Below is a small trained network, with its code and all its weights. Each question gives an input and a target symbol and asks what happens when units are switched off, that is, made to give their printed mean instead of their output.

import numpy as np


def w(rows, s, z=0):
    codes = np.array(rows[::2]) - 128.0
    scale = np.full(codes.shape[1], s)
    scale[-1] = z or s
    return codes * scale


def norm(h):
    return h / np.sqrt((h * h).mean(-1, keepdims=True) + 1e-5)


def f(y):
    return y / 2 * (1 + np.tanh(0.7978845608 * (y + 0.044715 * y**3)))


def softmax(a):
    e = np.exp(a - a.max(-1, keepdims=True))
    return e / e.sum(-1, keepdims=True)


def log_softmax(a):
    a = a - a.max(-1, keepdims=True)
    return a - np.log(np.exp(a).sum(-1, keepdims=True))


def net(x, mask):
    ids = ['ΔΣαβγζψ'.index(c) for c in x.split()]
    T = len(ids)
    res = E[ids] + P[:T]
    r = norm(res)
    for j in range(2):
        rows = slice(3 * j, 3 * j + 3)
        q, k, v = (r @ M[0][rows].T for M in (Q, K, V))
        z = softmax(np.where(np.tri(T) > 0, q @ k.T / 3**0.5, -1e9)) @ v
        o = O[0][rows]
        res = res + np.where(mask[j], z, o[:, -1]) @ o[:, :-1]
    y = f(norm(res) @ A[0][:, :-1].T + A[0][:, -1])
    res = res + np.where(mask[2:10], y, B[0][:, -1]) @ B[0][:, :-1]
    return log_softmax(norm(res)[-1] @ U[:, :-1].T + U[:, -1])


Q, K, V, O, A, B = {}, {}, {}, {}, {}, {}
E = w([
[93,117,176,113,116],'Δ',
[98,138,119,139,6],'Σ',
[60,213,150,92,153],'α',
[164,209,76,80,132],'β',
[124,190,184,178,84],'γ',
[153,129,146,141,181],'ζ',
[204,141,175,86,78],'ψ',
],0.024)
P = w([
[152,79,159,156,212],'0',
[131,219,107,60,149],'1',
[131,218,119,42,147],'2',
[131,220,116,43,135],'3',
[132,231,131,36,135],'4',
[117,226,132,39,121],'5',
[125,232,135,46,125],'6',
[137,230,131,43,126],'7',
[135,240,148,48,120],'8',
[141,254,154,67,126],'9',
[140,251,143,65,124],'10',
],0.0068)
Q[0] = w([
[75,155,87,131,137],'H0',
[179,207,214,120,59],'H0',
[123,7,54,133,134],'H0',
[134,205,166,121,81],'H1',
[129,154,237,151,126],'H1',
[132,158,222,132,92],'H1',
],0.017)
K[0] = w([
[161,161,113,148,133],'H0',
[140,41,218,143,133],'H0',
[128,169,4,97,107],'H0',
[101,62,189,149,118],'H1',
[117,116,156,165,106],'H1',
[136,74,179,135,85],'H1',
],0.019)
V[0] = w([
[254,122,96,174,122],'H0',
[156,217,130,225,135],'H0',
[166,117,126,171,209],'H0',
[146,24,204,209,131],'H1',
[12,142,215,48,140],'H1',
[140,224,94,45,160],'H1',
],0.0086)
O[0] = w([
[235,37,126,139,177,123],'H0',
[167,142,64,234,110,143],'H0',
[102,115,73,149,183,105],'H0',
[84,122,241,173,133,129],'H1',
[170,126,153,190,254,253],'H1',
[160,213,33,117,131,145],'H1',
],0.0091,0.0064)
A[0] = w([
[165,164,7,155,120,141],'N0',
[218,74,113,163,104,51],'N1',
[201,110,66,92,39,5],'N2',
[170,130,114,155,172,162],'N3',
[56,54,95,118,65,138],'N4',
[111,164,163,123,11,97],'N5',
[110,127,123,123,59,56],'N6',
[155,43,55,179,174,241],'N7',
],0.014,0.0032)
B[0] = w([
[109,114,165,131,96,243],'N0',
[91,116,146,70,211,177],'N1',
[163,145,155,106,117,225],'N2',
[157,73,155,121,88,195],'N3',
[2,66,170,64,87,144],'N4',
[114,74,76,170,131,254],'N5',
[111,76,174,62,121,148],'N6',
[50,48,31,158,168,156],'N7',
],0.014,0.0064)
U = w([
[105,97,193,166,169,2],'Δ',
[90,96,123,118,72,226],'Σ',
[102,169,82,140,154,137],'α',
[166,157,59,129,104,231],'β',
[191,118,125,247,106,90],'γ',
[149,66,79,167,199,174],'ζ',
[222,78,172,127,146,113],'ψ',
],0.012,0.0024)

Each question gives the input, a string of symbols that net reads in full, and the target symbol t.
The units are the heads (3 rows each of Q, K, V and O) and the neurons (one row each of A and B). Each row of codes is followed by its name. A weight is (code - 128) times the scale printed after its matrix; where a second scale follows, it is the last column's (O, A, B and U).
mask holds one flag per unit, heads first, then neurons. A switched-off unit (its flag False) gives its mean, the last column of its rows in O or B, instead of its output. The means were averaged over made-up inputs and are rounded, as every weight is.
A unit's drop is (log p(t) with every unit on - log p(t) with that unit switched off) / (log p(t) with every unit on - log p(t) with every unit switched off).
The circuit of an input: a set's keep is (log p(t) with only the set's units on - log p(t) with every unit switched off) / (log p(t) with every unit on - log p(t) with every unit switched off). Starting from all 10 units, units are removed one at a time, each time the one whose removal leaves the highest keep (on an exact tie, the one counted first), for as long as the keep stays at least 0.8.
units of the circuit, in order: the units of the circuit, biggest drop first
k most important neurons: the k neurons with the biggest drops, biggest first
which heads matter: for each layer, one digit per head in row order, 1 if its drop is at least 0.15 and else 0, layers parted by /
drop of u: that unit's drop, to one decimal
input ζ γ γ γ Σ γ α Δ ζ β, target ζ: units of the circuit, in order	[H0, N7]
input β ψ α, target β: which heads matter	01
input ψ β Σ β Δ Σ β, target ψ: units of the circuit, in order	[H0, N3]
input Δ γ Σ ζ α ψ α ζ α Σ, target Δ: which heads matter	11
input α Δ ζ, target α: units of the circuit, in order	[H0]
input γ α Δ Σ γ ζ, target γ: 2 most important neurons	[N1, N3]
input ψ Δ Σ, target ψ: units of the circuit, in order	[H0, N2]
input γ α ζ Σ Σ Σ ψ Δ β, target γ: 2 most important neurons	[N0, N3]
input γ Δ β β ψ, target γ: 3 most important neurons	[N5, N1, N2]
input α Δ Σ, target α: units of the circuit, in order	[H0, H1]
input ψ Δ ψ Σ ψ α Δ Δ Δ γ, target ψ: units of the circuit, in order	[H1, H0, N3]
input Σ Σ β Δ γ γ, target Σ: 2 most important neurons	[N5, N6]
input ζ γ β α ψ ζ γ Δ α, target ζ: units of the circuit, in order	[H0, H1]
input γ γ ψ Δ, target γ: most important neuron	[N1]
input ψ γ ψ ζ Σ ψ Δ γ, target ψ: 2 most important neurons	[N3, N5]
input ψ ζ γ Δ ψ Σ γ ζ β, target ψ: 2 most important neurons	[N3, N0]
input γ Δ β α Δ β ζ Σ Δ β, target γ: 3 most important neurons	[N0, N3, N1]
input β β α, target β: drop of N5	0.0
input ψ α Σ Δ, target ψ: drop of N1	0.1
input γ Σ γ γ γ Δ α γ α ζ ζ, target γ: units of the circuit, in order	[H0]
input γ β Δ β β γ β ψ Σ, target γ: drop of N5	0.1
